Where the symbols take the objects:
ZS χ MZ
ZS δ NQ
ZS θ DG
ZS σ QG
ZS φ SN
ZS ρ JT
ZH χ PF
ZH δ RZ
ZH θ RT
ZH σ NS
ZH φ HM
ZH ρ MC
ZQ χ DS
ZQ δ CD
ZQ θ MT
ZQ σ ZR
ZQ φ JL
ZQ ρ ZP
BC χ DT
BC δ ZL
BC θ DH
BC σ ZF
BC φ ZH
BC ρ GD
JL χ DR
JL δ BB
JL θ TP
JL σ TD
JL φ TJ
JL ρ ZZ
HN χ TN
HN δ JL
HN θ NJ
HN σ JN
HN φ JQ
HN ρ ZR
QN χ PP
QN δ LJ
QN θ PM
QN σ GN
QN φ SJ
QN ρ DG
GR χ QL
GR δ JT
GR θ SN
GR σ MZ
GR φ QG
GR ρ HN
FC χ CP
FC δ DP
FC θ QN
FC σ TG
FC φ SL
FC ρ ZS
CL χ BB
CL δ LH
CL θ DR
CL σ GG
CL φ ZQ
CL ρ QC
LQ χ HC
LQ δ FT
LQ θ GT
LQ σ BP
LQ φ FQ
LQ ρ DJ
DT χ CG
DT δ RM
DT θ NS
DT σ BC
DT φ PF
DT ρ PH
JN χ HN
JN δ TD
JN θ BF
JN σ JT
JN φ NQ
JN ρ DR
LS χ SZ
LS δ LD
LS θ HH
LS σ FM
LS φ LQ
LS ρ GP
CJ χ PM
CJ δ PP
CJ θ GP
CJ σ GF
CJ φ LP
CJ ρ CQ
SL χ CQ
SL δ DG
SL θ SJ
SL σ PP
SL φ GN
SL ρ SN
HQ χ GN
HQ δ FC
HQ θ GF
HQ σ SJ
HQ φ PM
HQ ρ LJ
SN χ DP
SN δ CM
SN θ CP
SN σ FZ
SN φ NF
SN ρ NJ
GP χ TR
GP δ ZJ
GP θ FT
GP σ CT
GP φ DJ
GP ρ HQ
FZ χ SN
FZ δ QL
FZ θ FC
FZ σ DG
FZ φ LJ
FZ ρ BF
MT χ TD
MT δ GG
MT θ HN
MT σ TJ
MT φ TP
MT ρ BB
GT χ ML
GT δ FM
GT θ RM
GT σ JH
GT φ PH
GT ρ SZ
BB χ RR
BB δ RT
BB θ ZR
BB σ CL
BB φ DS
BB ρ HM
PF χ ZF
PF δ TB
PF θ QC
PF σ ZH
PF φ DH
PF ρ ZL
ZP χ LH
ZP δ ZH
ZP θ BB
ZP σ HL
ZP φ ZZ
ZP ρ ZF
NQ χ JQ
NQ δ PJ
NQ θ GR
NQ σ NJ
NQ φ CM
NQ ρ MT
CM χ BF
CM δ HN
CM θ QG
CM σ QL
CM φ MZ
CM ρ TP
TN χ TP
TN δ DR
TN θ NQ
TN σ HN
TN φ JT
TN ρ ZQ
CQ χ TG
CQ δ FZ
CQ θ HQ
CQ σ SL
CQ φ QN
CQ ρ DP
RM χ GD
RM δ FQ
RM θ NL
RM σ ZL
RM φ TB
RM ρ BP
MC χ ZL
MC δ GT
MC θ DT
MC σ TB
MC φ NL
MC ρ FQ
NS χ ZH
NS δ NL
NS θ LH
NS σ DH
NS φ QC
NS ρ TB
ZR χ ZQ
ZR δ ZZ
ZR θ TJ
ZR σ DR
ZR φ TD
ZR ρ HL
DP χ QG
DP δ BF
DP θ LJ
DP σ SN
DP φ DG
DP ρ NQ
ZJ χ SJ
ZJ δ CQ
ZJ θ LP
ZJ σ PM
ZJ φ GF
ZJ ρ FC
CT χ GP
CT δ PM
CT θ FS
CT σ LD
CT φ MF
CT ρ SJ
QL χ CM
QL δ JN
QL θ DP
QL σ GR
QL φ ZS
QL ρ TN
FQ χ HH
FQ δ SZ
FQ θ PH
FQ σ ML
FQ φ JH
FQ ρ FS
HM χ DH
HM δ DT
HM θ HL
HM σ QC
HM φ LH
HM ρ NL
HL χ ZP
HL δ NS
HL θ CL
HL σ CD
HL φ RR
HL ρ PF
PM χ ZJ
PM δ SL
PM θ TR
PM σ CJ
PM φ NG
PM ρ TG
ZF χ BC
ZF δ MC
ZF θ HM
ZF σ PF
ZF φ NS
ZF ρ RM
NL χ RZ
NL δ PH
NL θ PF
NL σ CG
NL φ BC
NL ρ JH
LH χ RT
LH δ PF
LH θ RR
LH σ ZP
LH φ CD
LH ρ BC
TJ χ MT
TJ δ DS
TJ θ JN
TJ σ PJ
TJ φ TN
TJ ρ CL
BP χ LQ
BP δ FS
BP θ JH
BP σ HH
BP φ ML
BP ρ MF
MF χ DJ
MF δ NG
MF θ LS
MF σ FT
MF φ QR
MF ρ CJ
FS χ FT
FS δ TR
FS θ HC
FS σ QR
FS φ LS
FS ρ NG
GN χ QN
GN δ CP
GN θ CJ
GN σ HQ
GN φ ZJ
GN ρ NF
JH χ GT
JH δ HC
JH θ ZL
JH σ DQ
JH φ GD
JH ρ LS
DH χ NS
DH δ CG
DH θ ZP
DH σ HM
DH φ RT
DH ρ RZ
TR χ LP
TR δ SJ
TR θ MF
TR σ GP
TR φ LD
TR ρ GN
TD χ JL
TD δ CL
TD θ TN
TD σ MT
TD φ PJ
TD ρ RR
TG χ FC
TG δ SN
TG θ GN
TG σ CQ
TG φ PP
TG ρ QG
PJ χ TJ
PJ δ ZQ
PJ θ JT
PJ σ TP
PJ φ HN
PJ ρ GG
ML χ FQ
ML δ LS
ML θ GD
ML σ GT
ML φ DQ
ML ρ QR
RZ χ TB
RZ δ DQ
RZ θ ZF
RZ σ NL
RZ φ DT
RZ ρ GT
TP χ PJ
TP δ ZR
TP θ JQ
TP σ TN
TP φ JN
TP ρ DS
NG χ GF
NG δ GN
NG θ LD
NG σ LP
NG φ GP
NG ρ PP
DS χ GG
DS δ HL
DS θ TD
DS σ ZQ
DS φ DR
DS ρ LH
RR χ ZZ
RR δ QC
RR θ ZQ
RR σ BB
RR φ GG
RR ρ DH
HC χ FM
HC δ MF
HC θ ML
HC σ LQ
HC φ HH
HC ρ LD
FM χ LS
FM δ DJ
FM θ FQ
FM σ HC
FM φ BP
FM ρ CT
ZZ χ CD
ZZ δ HM
ZZ θ DS
ZZ σ RR
ZZ φ CL
ZZ ρ NS
RT χ QC
RT δ ZF
RT θ ZZ
RT σ LH
RT φ HL
RT ρ DT
QR χ FS
QR δ GP
QR θ LQ
QR σ SZ
QR φ FM
QR ρ LP
JQ χ JT
JQ δ TJ
JQ θ QL
JQ σ NQ
JQ φ BF
JQ ρ TD
QC χ HM
QC δ BC
QC θ CD
QC σ RT
QC φ ZP
QC ρ CG
PH χ DQ
PH δ BP
PH θ TB
PH σ GD
PH φ ZL
PH ρ HC
LP χ NG
LP δ HQ
LP θ DJ
LP σ TR
LP φ CT
LP ρ QN
HH χ BP
HH δ QR
HH θ DQ
HH σ FQ
HH φ GT
HH ρ FT
CD χ HL
CD δ DH
CD θ GG
CD σ ZZ
CD φ BB
CD ρ ZH
ZL χ RM
ZL δ ML
ZL θ CG
ZL σ MC
ZL φ RZ
ZL ρ HH
QG χ ZS
QG δ NJ
QG θ NF
QG σ DP
QG φ FZ
QG ρ JQ
DR χ ZR
DR δ RR
DR θ PJ
DR σ JL
DR φ MT
DR ρ CD
MZ χ GR
MZ δ JQ
MZ θ FZ
MZ σ ZS
MZ φ DP
MZ ρ JN
BF χ NJ
BF δ TN
BF θ ZS
BF σ CM
BF φ GR
BF ρ PJ
CG χ NL
CG δ GD
CG θ ZH
CG σ DT
CG φ ZF
CG ρ DQ
DQ χ JH
DQ δ LQ
DQ θ MC
DQ σ PH
DQ φ RM
DQ ρ FM
LJ χ NF
LJ δ ZS
LJ θ SL
LJ σ CP
LJ φ TG
LJ ρ GR
CP χ LJ
CP δ QG
CP θ PP
CP σ FC
CP φ CQ
CP ρ MZ
NF χ DG
NF δ MZ
NF θ CQ
NF σ LJ
NF φ FC
NF ρ QL
TB χ MC
TB δ JH
TB θ BC
TB σ RZ
TB φ CG
TB ρ ML
PP χ SL
PP δ NF
PP θ ZJ
PP σ QN
PP φ HQ
PP ρ FZ
LD χ CT
LD δ CJ
LD θ QR
LD σ DJ
LD φ FT
LD ρ ZJ
GG χ CL
GG δ ZP
GG θ JL
GG σ DS
GG φ ZR
GG ρ RT
DJ χ LD
DJ δ GF
DJ θ SZ
DJ σ MF
DJ φ FS
DJ ρ PM
GF χ CJ
GF δ QN
GF θ CT
GF σ NG
GF φ TR
GF ρ SL
DG χ FZ
DG δ GR
DG θ TG
DG σ NF
DG φ CP
DG ρ CM
SJ χ HQ
SJ δ TG
SJ θ NG
SJ σ ZJ
SJ φ CJ
SJ ρ CP
NJ χ NQ
NJ δ TP
NJ θ MZ
NJ σ BF
NJ φ QL
NJ ρ TJ
GD χ PH
GD δ HH
GD θ RZ
GD σ RM
GD φ MC
GD ρ LQ
SZ χ QR
SZ δ CT
SZ θ BP
SZ σ LS
SZ φ HC
SZ ρ TR
FT χ MF
FT δ LP
FT θ FM
FT σ FS
FT φ SZ
FT ρ GF
JT χ JN
JT δ MT
JT θ CM
JT σ JQ
JT φ NJ
JT ρ JL

The rows follow the links: the fewer symbols apart two objects are, the more alike their rows tend to be.

Each row is also shifted at random along 6 hidden directions that mean nothing.

Some objects, each with a row of numbers:
PP
1014  -158  -192  -466  -139   259   119   -48    88    99  -175   282     9  -296   106   -65   -20   -44   -75   198   183   -34  -298   171   -91   245    11   145    51  -197   -58  -112    80  -328    62  -165  -128   210   337   -12   -87   -24   252   520    -5    31  -189  -179   206  -345  -263  -115   193  -231    42  -192   -36  -218    48    33  -174  -218     2  -182  -185  -278  -212
PJ
  87   222   -10    -8     9   616    53  -364    61   334   323   439  -104   343   115   -96   319   277  -139   158  -383  -315    43  -300   321  -312  -151   481  -271  -250  -481   264  -574   -26    96   120   -14  -535    48   311   280  -518  -203    43  -150    20   360   559   416  -246   327   413  -468  -235   155   135   320   519  -384   146   514    30   186   158   -63   -27  -340
LQ
 181  -221   112    80   -45  -684   100   223    11  -149   118  -453  -410  -140   278   105    67  -201    96  -364   177  -222   292   181   -24   121   285  -403    78   458   403  -155   124   133     1    51   322    35  -450   357  -267   411   114  -180   224    -6  -284  -157  -181   346  -328   -18  -529   212   313  -153  -264  -409   161   149    85   341    18   -34   253    29    88
DG
-372  -207  -308  -405   -80   390   368  -229   161   428    59   341   -20  -342    58   164   163   119    53   177   -41   -68   -99   256    54    87   -69   271    75  -305   -36  -111  -103  -145  -159  -214  -195  -128   223   -73   -19  -294   229   379  -169    99  -160    20   122  -508    74   -20    89  -371  -108  -357   -72  -155  -174   -20   -25   -70   -19   -47  -291  -355  -279
QL
-346    78  -168  -274   -42   -70   -48  -125   266   114  -269   470    47   -83  -229    47   -31   -95    23   142   217   520  -201   113  -205  -332   -61   514   -49  -142  -254   113   110  -171   418  -200  -498  -117   319  -127   148  -435   -72   142  -362   -61   216   -30  -111  -421   343  -220   611  -396  -501  -179    32  -199  -153  -544   -80   -15  -203   140  -208  -126  -372
CJ
-187  -364  -107  -298   -42   171   243    58    97    74  -105  -106    51  -468   223  -192    37   -84    23    51    31  -341  -253   273  -246   464   307  -377   282  -292   296  -264   243  -274   -55  -268   111   249   273  -219  -468   162   -29   320   124    50  -429  -276  -258  -303  -457  -251  -121   -25    81  -221  -311   -61   -56   254    25   -82   137   -82  -134  -289    73
PH
 -33   134   440   223   -18  -528  -582    83   441  -375  -124  -452  -234   292    77  -196  -387  -318    71  -373   249   230   346   -63  -337  -381   -36   377  -519   657   212   175   141   175   867    70   117   215    59   442   -66   363  -186  -196   139  -294     5    96   157   479  -309  -340   565   361  -212   139   -75  -464   467  -629  -139   -36   288    77   354   409   183
NL
 250   141   327   465   150  -286  -304   352  -213  -578  -108  -340     6   343   128  -181   -93  -148  -343  -245    12  -129    -4  -254    11   163   276  -636   103   252    57    10   253   103     0   270   421   185  -403   307    44   363  -156  -396   217   -31    84  -128   -39   511  -203   242  -831   382   658   295   176   450    64   450   273    69   -34    85   257   292   406
GP
 668  -297    43  -299    88   204   106   -72   104    67    10  -180   203  -371   229    68  -119  -275   109   -98  -123   -72  -162   259  -183   222    38   162   199  -121   290   -80   109  -180    -5  -269   136   196   268  -182  -373   376   -84   204    20    22  -405   -51   212  -170  -268  -206   288    16   -63   -13  -386   -77   144  -117  -215  -370   158   -38    -9  -156   159
JQ
 793   208  -215  -144   -59     7    85    28  -250    20  -167   563   -12    43  -282  -122   152   169  -169   284   121   128  -281  -188    -7   -81    89   -32    -5  -298  -432    10    14  -256   129   -10  -382  -174     4  -138   229  -475   -21    81  -137   -28   412  -129  -460  -304   328   115  -135  -333   -99    34   267   240  -383    90   234   296  -253    91  -135  -126  -450
DH
 465   307   215   408   240   223  -221   153  -457  -334   -57   -98   332   289  -245    81  -297    86  -294   -83  -235   103     8  -302    38    66  -130  -198   -55    -4   -23   -30   156   146  -198   188   108   184  -316  -138   277   212   -20  -386    58   -68   276   -61  -158   377   222   273   -66   264   143   408   321   592    48   125    12   -79   -97    81   155   287   353
TB
 341   224   313   329    85   299  -298   102  -245  -296   -51  -403   202   174  -135  -289  -428   134  -156  -118  -204  -253   121  -283  -255   163   -63  -193  -376    40   256  -175   175    91   237   101   203   390   -42  -135   -56   361  -108  -202   329  -235    62   -87  -401   381  -244   -97   274   471   -73   401   148   327   223   -14    43   -58   306    28   259   327   391
ZJ
 471  -335  -114  -373  -119  -155   144   -47   259   147    14    32  -151  -281   315   -76   242  -235   173    55   162  -121  -168   262   -15   129   178    41   280   -47    26    38   -63  -244    39  -176    53   -22   287    44  -344    76   -60   331   -11   122  -342    -5   320  -257  -315  -172   -92  -155    79  -204  -352  -310    20    64   -99  -121    60  -105  -112  -262  -146
ZZ
-566   271    14   317    32   108   -67  -102  -185    83   179    34    94   335  -290   168   -18   299    87    72  -168   151   253  -253   265  -271  -360   189  -215    64  -156   133  -260   320  -239   216  -103  -192  -181  -111   342  -203    43  -262   -57   -17   312   261    52   225   410   192   258    85  -236   185   256   138    18  -121   -72    67   -51     5    37   226    47
TG
-121  -248  -393  -425  -250   151   394   -65    -8   338   -79   216   -86  -447   -81   -77   143   230   168   298   188  -201  -155   255   -97   307    51  -177    89  -298    86  -291    43  -224  -184  -207  -254   101   259  -344  -207  -230   306   480    45    66  -216  -277  -406  -424  -184  -234   248  -253  -248  -362  -160  -378   -97   105  -139   146   -18  -212  -269  -369  -291
RR
-598   272    57   347    70  -102  -196    29   -60  -138    33   101     6   435  -127   155    28    93  -139    -4    -1   281   141  -214   327  -257  -186    55   -68   198  -274   230  -142   274  -185   284     2  -180  -279   234   445  -183    63  -293  -106    60   340   186   362   264   354   318  -249    33   194   101   349   181    -3    39    24    -2  -220    31    28   221    76
GD
 861     5   186   274   -50  -363   -79   182  -246  -186   218  -426  -197   189   134   -90    98    24    85  -138   -33  -327   241  -153   184   105    58  -438    -8   329   132    26  -159   161  -182   254   375    12  -362   181  -104   358    -9  -224   326     3   -58    46   -12   504  -258   157  -466   362   332   231   -50   -20   182   354    26   218   103  -129   301   192   185
QN
1636  -181  -264  -509  -212   246   314  -134  -129   319    30   252   -51  -342    42   -48   161   107   144   292    61  -229  -222   137    64   247   -81    84    79  -259   -84  -110  -187  -318  -183  -143  -144    30   283  -230  -164   -61   237   528    80    85  -181   -69    45  -356  -201   -90   225  -229  -115   -93  -163  -260     3   132  -223   -45    30  -251  -152  -334  -351
TJ
-523   301   -14   107   -16   244  -217    -1    53  -144  -259   394    58   323  -188  -281   -40   167  -356   193    94   104  -178  -270   -27  -128    39    16  -214  -177  -395   100    74   -91   309   109  -203   -23   131   138   358  -444   -54    21  -101   -83   411    -9   -50  -135   166   130  -179  -138   113    72   440   373  -202    58   285    37   -78    88  -132    73  -136
ZS
 -46     2  -161  -256    98   311   205   -35   105    37  -192   518  -119  -188   151    56    22   -35  -498   -47    41   -65  -227    96  -154   101   290    76   -28  -279  -120  -212   255  -293   292  -177  -110   -95  -108   438   166  -299   135   191  -187   -40   107  -189  -196  -464   143   213  -705  -430   406  -311   239   294  -407   168   554   150  -137   232  -168  -298  -328
NF
 733    -7  -214  -460  -182   -92   162  -129   216   211  -140   456  -389  -279    -5   -10     4    -6   -90     5   291    46     0   155  -270  -185    77   455  -376   -12   -87  -140    63  -279   624  -207  -364  -125    86   319    62  -337   218   363   -95  -166   103  -135  -347  -413    30  -136   175  -429  -229  -348    40  -452  -152  -336   201   347   -22    78   -64  -288  -643
MT
 196   300   -58    91    -1   439  -141  -116  -101    -7   -61   430   177   380  -167  -120    61   233  -223   313   -91   107  -184  -316   262  -138  -211   177  -100  -214  -509   212  -232   -35   -98   188  -151  -118   142     3   418  -392     4    73  -110    59   382   189   381  -110   283   291   -97  -126   116   186   431   434  -146   155    75  -179   -94   -36  -141    67  -120
GT
  87    13   300   132     3    66  -206   -59   169   -43   140  -483  -131    30   141   -95  -317   -39    64  -305  -112  -243   378   -23  -223   -52  -120   243  -498   355   410   -92   -16   178   414    -9   267   185   -25   258  -169   402   -28   -78   255  -215  -172   132    16   339  -332  -180   359   360  -133   113  -104  -234   365  -294   -14   -29   423    20   300   208   228
BC
 506   112   261   398   164   -77  -140    -4  -243   -95   338  -292   103   384    94   110   145   -29   101  -113  -357   -77   180  -250   366  -153  -145   -40   117   185   -78   289  -384   254  -366   261   342  -226  -287    35    65   249  -293  -424    55   107   109   395   449   425   158   309  -345   290   228   434     6   400    55   184    29  -102    58    33   244   269   288
HN
-101   147  -156   -13   -23   127    58   -66   -61   101    21   443   -15   210   -60   -90   330   164  -105   265   -29     2  -195  -192   244  -138    49   -17   120  -273  -485   184  -211  -116  -106    87  -162  -321    42    12   224  -490  -135    35  -181   105   318   157    74  -264   293   265  -466  -271   155    37   220   371  -370   260   288   125  -162    76  -194   -84  -295
ZH
-137   218   273   463   115  -455  -159   170  -193  -265   156  -261  -254   326    28   -56    52    -8  -113  -325   -95  -158   304  -258    -8  -225   234  -307  -168   305    43    28    -1   196   246   205   232  -234  -575   342    44    60  -280  -565   110  -132   280    93  -489   414   135   239  -689   225   240   217   115   287  -156   143   526   521    16   297   340   275    61
FM
 -36  -250    -5     1   -50  -548    64   247   -73  -131   -62  -481    -7  -295   -31   153  -136  -197   275  -159   212   108   101   273  -115   257    77  -394   264   262   449  -186   287   117  -259   -43   110   323  -136  -246  -296   462   175   -73   165    32  -383  -318  -246   288  -283  -279   307   226  -130  -107  -354  -510   324   -67  -442    33   -86  -177    92    22   281
CP
-159  -284  -361  -385  -174   -97   373    22    84   212   -84   302  -146  -324   122    93   300    -6    32   208   263   -32  -229   292   153   241   139  -219   378  -166   -82  -102    27  -187  -363  -112  -114   -63    86   -16   -58  -217   311   383   -81   211  -213  -211   108  -365   -95    21  -336  -326   209  -424   -94  -297  -152   298   -87    48  -225  -197  -302  -378  -270
DP
-195   -33  -206  -333    55   573   293  -141    75   222  -106   460   -60  -335    53    29   -80   144  -377    23   -66  -220  -157   127  -232   152   165   169  -197  -382    23  -326   200  -269   285  -271  -187   -25    36   186    74  -326   215   308  -123  -111    46  -182  -391  -534    96    65  -285  -386   100  -309   167   193  -340    49   457   152    17   178  -180  -321  -323
CQ
-362  -259  -165  -392   -81   260   140  -122   413   170   -93   221   -79  -282   276   -34    78  -105  -103    71   137   -80  -164   283   -81   156   117   199    82  -151    19   -66    71  -229   109  -218   -27    44   336   221  -103  -102   164   461   -84    73  -270   -57   390  -425  -251  -112  -112  -275   182  -366   -92  -221   -33    31    16  -226    58   -80  -235  -307  -143
MZ
-643  -108  -191  -216    46  -397     2    52   348   -81  -289   463   -37   -24    97   227   231  -360  -130    60   354   593  -317   226   120  -171   179   141   480    -3  -358   241   172  -140   -32   -82  -205  -186   102   249   206  -312    21    93  -417   209    49   -63   544  -347   273   107  -348  -458   271  -354    12  -117  -189   -41   -32  -164  -470    74  -291  -208  -210
JN
-1187     83   -199     12    -21    415    200    -45   -100    152    -39    345     60    -20   -137   -250    183    353   -189    250   -124   -274   -176   -142    -59    116    191   -316     15   -502   -193   -144     40   -136    -26    -49   -172   -146     79   -212     43   -531   -126     58    -76     -2    223    -60   -601   -408    167     98   -416   -212     20    -83    214    494   -496    331    507    270    -23    160   -232   -151   -187

From each start, follow one symbol. Which object do you reach?
Answers are names.
-396   138   153   405   -60  -421   -43   144  -299   -66   220  -455  -136   154  -212  -209    61   219   291  -106  -114  -270   330  -222   -64   -86    88  -463  -157   160   206   -54   -97   239    32   160    98   -86  -316  -291  -205    87  -294  -448   266  -127   139    29  -872   402     2  -121    29   357  -325   286  -109    34   -44    43   186   530   147    92   293   290   100
φ: PF
 -46  -312   148  -169   269  1032   331  -303    54   349   394  -384   210  -462   436   154  -240    10   -67  -317  -686  -688   147   246  -210   365   -45   266  -124  -290   631  -357   -41   -43   -51  -319   439   134    58    25  -411   485   -61   142   138   -72  -527   158    72  -178  -290   -23   -33   135    79   -17  -300   334    38    41   240  -331   560   125   104  -179   339
φ: SZ
   7  -409  -161  -381  -166  -166   276  -135   262   346   187   -99  -125  -335   300   -41   363  -137   432    91    34  -195   -71   309    54    66   125    25   348   -91   110    73  -248  -148  -158  -197    54  -148   339  -187  -478    21  -148   300    -4   184  -410   132   237  -269  -287  -253    92  -130  -166  -218  -531  -429   -18    15  -174   -83   136  -147  -110  -284  -147
φ: NG
 610  -273    61  -134    10  -637    65   152    87  -103    16  -332  -175  -278   187   196   -10  -389   215  -296   193   107   100   296  -109    59   178   -86   228   334   342   -47   176     1    39  -107   146    67  -155    97  -312   445     6   -76    39    32  -332  -159   -13   150  -219  -178    36    71    17  -132  -419  -474   201  -142  -215    67   -58   -19   172   -58    76
φ: LS
 -88   298     1   371   144   112  -212   170  -291  -326  -163   216   256   443  -180   153   -74   112  -391   134    33   329  -118  -264   389    50  -177  -240   157    44  -360   155    62   202  -507   325    35    66  -266   116   599   -77   254  -189   -90   137   309   -31   510   265   288   465  -434    60   536   170   531   460    34   359  -107  -228  -380  -100   -91   189   252
σ: CL
 697   311   102   367     2  -545   -65   128  -444  -118   155  -114  -136   294  -339   109    63   149   151   -78   -31   132   285  -287   131  -295   -78  -154  -150   268  -113    89  -185   237   -65   267   -68  -250  -507  -110   188   -20  -112  -503    74   -76   397    84  -543   430   387   163    -6   166  -241   323   123    43   -46   -60    70   507  -174    82   283   273  -102
ρ: NL
1099  -249   -45  -397  -120  -188   181   -78   132   166    72   -49  -255  -340   243  -110   148  -176   213   -56    81  -223   -39   204  -201    47   217    97    40   -17   147   -59   -56  -264   312  -228    11   -44   178    38  -409   116  -130   252    73   -32  -252   -25  -178  -227  -276  -240    48  -119  -134  -114  -391  -341   -35  -102    46   129   188    -9    65  -226  -263
ρ: SL
 568   402    15    50     7   461  -351  -189   -18   -27  -145   465   271   438  -294   -88  -129   177  -188   314   -46   351  -161  -361   176  -322  -433   575  -294  -128  -550   332  -221   -19   119   166  -279   -45   298   -13   528  -355    30   109  -165   -37   462   251   557   -55   348   152   498  -112  -143   271   473   284    46  -221  -173  -345   -63   -52  -125   157  -124
σ: MT
-388  -287   209  -328    66   102  -119  -196   692    86    -1  -169  -120  -270   469  -102  -127  -455    38  -293    -9   -33   -10   305  -425  -127   182   587  -113    64   282    63   106  -188   760  -356   146    46   442   353  -411   215  -332   219  -106  -123  -355   162   379  -281  -365  -390   274   -76  -102  -195  -399  -256   101  -486   107  -326   394   196    42  -111    12
σ: LP
  80  -238    14   106   -62  -718   -29   286   -75  -219   -62  -484    30  -100    -4   203   -44  -238   318   -89   295   257    85   222   132   194   -27  -431   407   395   292     4   160   225  -497    91   154   299  -132  -213  -193   505   214  -112   138   148  -348  -250   193   431  -273  -175   237   296    27   -52  -307  -543   432    23  -652  -115  -198  -304    78    94   369
σ: HH
 511   101  -292  -193   -40   -10   108   -30  -188   101  -178   530   207     5  -294    90   191    57    33   361   113   408  -372   -49   170   -74   -88    71   318  -314  -456   147   -57  -202  -260    -8  -417  -153   183  -397   228  -416    10   120  -279   149   251   -58    38  -330   418    85   180  -354  -199    12   112   115  -241     8  -190   -64  -386   -46  -294  -160  -314
θ: MZ
 381   259   283   348    46   170  -276   121  -293  -293   -57  -401   146   161  -214  -321  -409   178  -110  -124  -162  -250   146  -302  -319   105   -26  -236  -446    69   270  -205   197    81   340    98   127   348   -92  -186   -78   281  -139  -235   335  -282   125  -130  -672   390  -201  -159   350   456  -202   408   137   263   174   -65    98   122   278    77   311   341   304
ρ: GT
-848   291    73   299   138   443  -247   -77    19  -103   -30   189   225   451   -99    67  -112   156  -279    84  -142   197    14  -257   283  -151  -293   215  -126   -25  -304   197  -111   204  -177   212     8   -30   -17   186   516  -190    94  -108  -135    48   289   224   608   105   284   335  -111    20   241   123   459   410    23    66     8  -318   -78     7   -95   210   190
χ: CL
  310     63    179    306   -200  -1209   -407    315    -16   -398   -114   -450   -154    314   -207   -122     37   -233    470    -41    478    443    167    -95     46   -284    -26   -277    115    623    -13    318      1    249     43    275     -7     97    -65   -171    -99    277   -164   -317    150     -3     41    -35      3    637   -147   -296    502    378   -302    223   -225   -625    419   -253   -552    143   -141   -201    243    371    150
δ: ML
-218   264  -107   105   -42   514   -81  -202  -156   178    82   306   286   354  -281   -36    85   372    27   406  -182   116   -86  -293   370  -141  -429   232   -65  -243  -452   254  -381    94  -376   188  -198  -138   214  -293   393  -388    47    64  -103   103   316   283   425   -57   338   198   322   -56  -165   209   345   302   -56    60  -186  -252   -60  -148  -197    98   -34
σ: TD
1541   -75  -460  -486  -215   320   494   -45  -425   333   -87   459    32  -438  -241    83    82   336    28   409    85  -141  -269   117    65   372  -120  -128    82  -412  -111  -326   -28  -302  -429  -125  -368    89    90  -438    48  -232   513   509    49    72   -39  -321  -413  -402    39    -3   236  -330  -169  -179    50  -157  -114   231  -222   149  -201  -282  -243  -408  -416
χ: NF
-830   130   166   517   149  -520  -251   327  -237  -432  -129  -289   242   324  -188    85   -47  -118     6   -65    73   372   -14  -151   147    -6    49  -551   362   202   -16   144   219   283  -392   250   111   102  -298  -216   121   187  -137  -514   -13   109   128  -118   -22   470   177   112  -172   297   142   231    78   223    91   144  -170   -23  -307     6    64   322   450
ρ: TB
 -61   341   217   356    92  -177  -236   -35  -138   -72   136  -136   -27   313  -285    60  -184   111    69  -180  -154   181   341  -261   -45  -428  -210   288  -429   239   -14    97  -117   264   299   145   -86  -166  -270    10   212   -37  -180  -447   -14  -203   378   201  -345   327   375    24   368   178  -394   284   170    92    33  -399    94   250    42   217   273   319    -3
θ: CD
